Below are the code and all the weights of a small trained network. Each question names an input and a target symbol and asks about switching units off, where a switched-off unit gives its printed mean instead of its output.

import numpy as np


def w(rows, s, z=0):
    codes = np.array(rows[::2]) - 128.0
    scale = np.full(codes.shape[1], s)
    scale[-1] = z or s
    return codes * scale


def norm(h):
    return h / np.sqrt((h * h).mean(-1, keepdims=True) + 1e-5)


def f(y):
    return y / 2 * (1 + np.tanh(0.7978845608 * (y + 0.044715 * y**3)))


def softmax(a):
    e = np.exp(a - a.max(-1, keepdims=True))
    return e / e.sum(-1, keepdims=True)


def log_softmax(a):
    a = a - a.max(-1, keepdims=True)
    return a - np.log(np.exp(a).sum(-1, keepdims=True))


def net(x, mask):
    ids = ['αβδεημξσψ'.index(c) for c in x.split()]
    T = len(ids)
    res = E[ids] + P[:T]
    u = 0
    for l in range(2):
        q, k, v = (norm(res) @ M[l].T for M in (Q, K, V))
        z = softmax(np.where(np.tri(T) > 0, q @ k.T / 4**0.5, -1e9)) @ v
        res = res + np.where(mask[u], z, O[l][:, -1]) @ O[l][:, :-1]
        u += 1
        y = f(norm(res) @ A[l][:, :-1].T + A[l][:, -1])
        res = res + np.where(mask[u : u + 12], y, B[l][:, -1]) @ B[l][:, :-1]
        u += 12
    return log_softmax(norm(res)[-1] @ U[:, :-1].T + U[:, -1])


Q, K, V, O, A, B = {}, {}, {}, {}, {}, {}
E = w([
[155,161,134,92,199,105,123,193],'α',
[142,148,163,166,140,114,171,173],'β',
[166,76,185,185,120,212,146,97],'δ',
[85,100,117,188,134,115,108,83],'ε',
[173,139,191,130,139,156,1,110],'η',
[182,33,86,110,220,186,93,128],'μ',
[157,43,171,74,85,185,132,143],'ξ',
[118,124,179,148,172,163,120,86],'σ',
[151,140,129,186,132,151,163,205],'ψ',
],0.015)
P = w([
[244,248,6,105,104,188,254,74],'0',
[133,237,206,143,141,220,189,110],'1',
[110,204,199,132,157,179,170,85],'2',
[126,170,186,154,131,183,147,134],'3',
[124,171,202,120,156,173,130,125],'4',
[147,125,214,154,123,140,137,142],'5',
[137,123,211,143,146,114,127,130],'6',
[153,99,214,150,140,105,117,156],'7',
[150,79,210,159,120,97,109,171],'8',
[129,81,189,156,134,65,91,152],'9',
[145,59,191,156,114,56,81,193],'10',
[127,60,183,149,124,28,62,197],'11',
[81,58,130,139,142,9,43,164],'12',
[68,59,103,145,152,84,55,206],'13',
],0.0055)
Q[0] = w([
[149,198,62,114,136,87,255,210],'0.h1',
[96,188,164,178,153,105,176,185],'0.h1',
[114,108,141,139,111,144,82,84],'0.h1',
[152,186,98,99,91,98,144,150],'0.h1',
],0.0091)
K[0] = w([
[143,192,83,175,150,157,189,68],'0.h1',
[198,198,82,113,126,101,121,77],'0.h1',
[40,105,167,93,155,74,98,125],'0.h1',
[97,208,152,178,60,254,184,77],'0.h1',
],0.0089)
V[0] = w([
[166,162,195,191,79,122,174,15],'0.h1',
[171,200,146,116,35,92,28,131],'0.h1',
[186,154,53,137,61,23,154,104],'0.h1',
[147,117,245,2,145,79,108,115],'0.h1',
],0.0053)
O[0] = w([
[133,240,49,75,40,138,65,154,146],'0.h1',
[2,122,70,207,38,235,95,136,128],'0.h1',
[122,73,46,139,84,64,57,180,2],'0.h1',
[117,107,139,119,121,221,107,210,235],'0.h1',
],0.0069,0.0057)
A[0] = w([
[105,100,122,201,132,69,96,66,127],'0.n1',
[115,128,177,183,77,217,148,154,200],'0.n2',
[153,115,128,56,148,180,79,145,176],'0.n3',
[138,139,150,153,168,92,70,100,160],'0.n4',
[141,153,105,2,89,73,226,192,164],'0.n5',
[81,178,16,123,59,18,85,2,101],'0.n6',
[208,151,208,96,201,63,187,212,179],'0.n7',
[77,39,130,31,86,127,115,142,3],'0.n8',
[8,32,122,68,156,148,99,98,202],'0.n9',
[202,91,138,128,65,112,175,151,105],'0.n10',
[201,121,104,142,150,152,97,166,127],'0.n11',
[134,111,179,90,124,189,160,91,133],'0.n12',
],0.0066,0.0029)
B[0] = w([
[76,218,158,122,130,148,224,71,121],'0.n1',
[39,216,164,138,134,86,154,110,254],'0.n2',
[103,123,106,226,33,89,139,19,198],'0.n3',
[193,117,134,105,183,201,216,241,142],'0.n4',
[35,127,168,156,160,208,88,165,156],'0.n5',
[185,157,176,146,89,113,123,224,129],'0.n6',
[72,142,25,159,123,158,157,104,220],'0.n7',
[68,77,220,43,133,122,106,117,135],'0.n8',
[229,151,248,66,122,122,138,157,168],'0.n9',
[87,176,49,72,151,91,148,150,144],'0.n10',
[97,95,165,99,181,129,200,64,153],'0.n11',
[79,207,121,50,96,3,113,166,212],'0.n12',
],0.0053,0.0086)
Q[1] = w([
[150,83,219,126,167,176,124,79],'1.h1',
[169,109,131,136,95,109,70,77],'1.h1',
[134,68,56,124,109,110,138,143],'1.h1',
[126,157,4,112,111,87,118,169],'1.h1',
],0.014)
K[1] = w([
[120,1,247,166,200,133,137,148],'1.h1',
[64,207,187,174,169,139,140,184],'1.h1',
[124,156,31,160,159,145,224,130],'1.h1',
[135,228,41,136,111,114,182,80],'1.h1',
],0.0091)
V[1] = w([
[6,146,144,215,200,117,71,193],'1.h1',
[178,171,140,224,163,160,2,105],'1.h1',
[146,181,120,49,65,88,193,215],'1.h1',
[139,163,188,150,171,131,104,201],'1.h1',
],0.0072)
O[1] = w([
[157,166,69,123,89,205,165,158,86],'1.h1',
[130,137,109,248,100,122,122,95,62],'1.h1',
[153,99,112,85,89,112,102,131,211],'1.h1',
[142,119,97,127,87,122,129,111,251],'1.h1',
],0.015,0.0024)
A[1] = w([
[116,146,41,36,191,63,144,150,156],'1.n1',
[86,144,182,97,145,138,167,112,136],'1.n2',
[136,108,229,26,210,97,138,91,142],'1.n3',
[99,89,223,1,113,155,63,139,181],'1.n4',
[229,72,79,129,141,168,130,167,119],'1.n5',
[70,156,129,113,202,167,202,93,106],'1.n6',
[77,162,159,116,135,110,152,54,96],'1.n7',
[127,152,82,199,178,82,58,29,2],'1.n8',
[64,75,173,23,105,235,214,114,148],'1.n9',
[131,113,49,154,221,104,150,160,163],'1.n10',
[189,132,148,31,3,118,52,153,170],'1.n11',
[20,91,178,200,213,106,163,106,141],'1.n12',
],0.0077,0.006)
B[1] = w([
[156,125,154,160,20,138,153,113,169],'1.n1',
[130,93,128,79,106,126,98,155,171],'1.n2',
[94,93,134,153,115,161,136,136,241],'1.n3',
[30,131,109,163,49,141,118,133,251],'1.n4',
[129,85,120,36,142,60,132,37,123],'1.n5',
[235,96,125,112,149,130,108,156,149],'1.n6',
[127,64,49,115,166,63,116,139,142],'1.n7',
[113,213,1,52,148,158,173,199,137],'1.n8',
[94,193,117,86,191,60,152,247,225],'1.n9',
[120,131,214,114,138,120,156,93,142],'1.n10',
[112,60,123,160,214,177,88,167,196],'1.n11',
[178,111,95,92,122,173,115,68,165],'1.n12',
],0.0086,0.013)
U = w([
[221,226,124,94,182,152,216,218,33],'α',
[192,68,17,96,75,165,91,148,25],'β',
[28,133,165,158,160,5,80,2,3],'δ',
[209,142,144,180,146,13,40,187,109],'ε',
[98,188,123,229,109,210,115,76,208],'η',
[147,70,177,131,234,144,146,57,208],'μ',
[24,129,156,88,126,139,108,207,163],'ξ',
[122,227,20,80,199,67,104,90,133],'σ',
[164,156,168,99,59,43,193,84,123],'ψ',
],0.0073,0.0024)

Each question gives the input, a string of symbols that net reads in full, and the target symbol t.
The units are the heads (4 rows each of Q, K, V and O) and the neurons (one row each of A and B). Each row of codes is followed by its name. A weight is (code - 128) times the scale printed after its matrix; where a second scale follows, it is the last column's (O, A, B and U).
mask holds one flag per unit, layer by layer, with each layer's heads first. A switched-off unit (its flag False) gives its mean, the last column of its rows in O or B, instead of its output. The means were averaged over made-up inputs and are rounded, as every weight is.
A unit's drop is (log p(t) with every unit on - log p(t) with that unit switched off) / (log p(t) with every unit on - log p(t) with every unit switched off).
The circuit of an input: a set's keep is (log p(t) with only the set's units on - log p(t) with every unit switched off) / (log p(t) with every unit on - log p(t) with every unit switched off). Starting from the 12 units with the biggest drops (on a tie, the unit counted first), units are removed one at a time, each time the one whose removal leaves the highest keep (on an exact tie, the one counted first), for as long as the keep stays at least 0.8.
units of the circuit, in order: the units of the circuit, biggest drop first
most important unit: the unit with the biggest drop
k most important neurons: the k neurons with the biggest drops, biggest first
drop when u is switched off: that unit's drop, to one decimal
input δ δ ξ ε α σ ξ ξ ξ ξ α, target δ: units of the circuit, in order	(0.h1, 1.h1, 1.n9)
input η ξ ε α, target η: units of the circuit, in order	(1.h1, 0.h1)
input ε η α ξ μ α, target ε: 2 most important neurons	(0.n6, 1.n4)
input η β α η ψ, target η: units of the circuit, in order	(1.h1)
input ξ ξ η ε, target η: units of the circuit, in order	(1.h1, 1.n9)
input ε η ψ ε ξ δ β ξ η ξ ξ β β, target ε: 2 most important neurons	(0.n6, 1.n4)
input σ δ δ, target δ: units of the circuit, in order	(0.h1, 1.h1, 1.n7)
input η δ ξ η δ σ ψ α, target η: units of the circuit, in order	(1.h1, 1.n9)
input δ ξ β, target δ: units of the circuit, in order	(1.h1, 0.h1, 1.n9)
input η σ δ δ μ ε β σ η ξ ψ ψ ξ β, target η: units of the circuit, in order	(1.h1, 0.h1)
input η η δ δ ξ μ ξ ξ μ β η ξ δ ψ, target η: units of the circuit, in order	(1.h1, 1.n9)
input α ξ β, target α: 2 most important neurons	(0.n7, 0.n9)
input σ ε η ξ δ β, target σ: 2 most important neurons	(0.n7, 1.n8)
input η ξ ψ ξ α δ σ, target α: most important unit	0.h1
input α β ψ η ξ ψ β δ η η ξ α, target α: 2 most important neurons	(0.n7, 0.n5)
input σ δ α ξ ε σ ξ ξ β η α η ψ, target σ: 2 most important neurons	(0.n5, 1.n8)
input σ η ξ ξ α σ η ξ σ η ξ α, target σ: 4 most important neurons	(0.n5, 1.n8, 0.n7, 0.n12)
input α ε η η ξ η ξ α α ξ ξ ψ, target α: 2 most important neurons	(1.n4, 0.n7)
input ξ η ξ ξ ξ ε ξ ψ η μ δ σ ε, target μ: 3 most important neurons	(0.n1, 0.n2, 0.n3)
input ε ξ ξ η ψ σ δ, target η: most important neuron	(0.n7)
input σ α δ α, target σ: 3 most important neurons	(0.n5, 1.n8, 0.n12)
input α α η δ ξ β, target α: 2 most important neurons	(0.n7, 1.n4)
input δ ψ η ξ σ ξ σ ψ, target δ: drop when 1.n1 is switched off	0.0
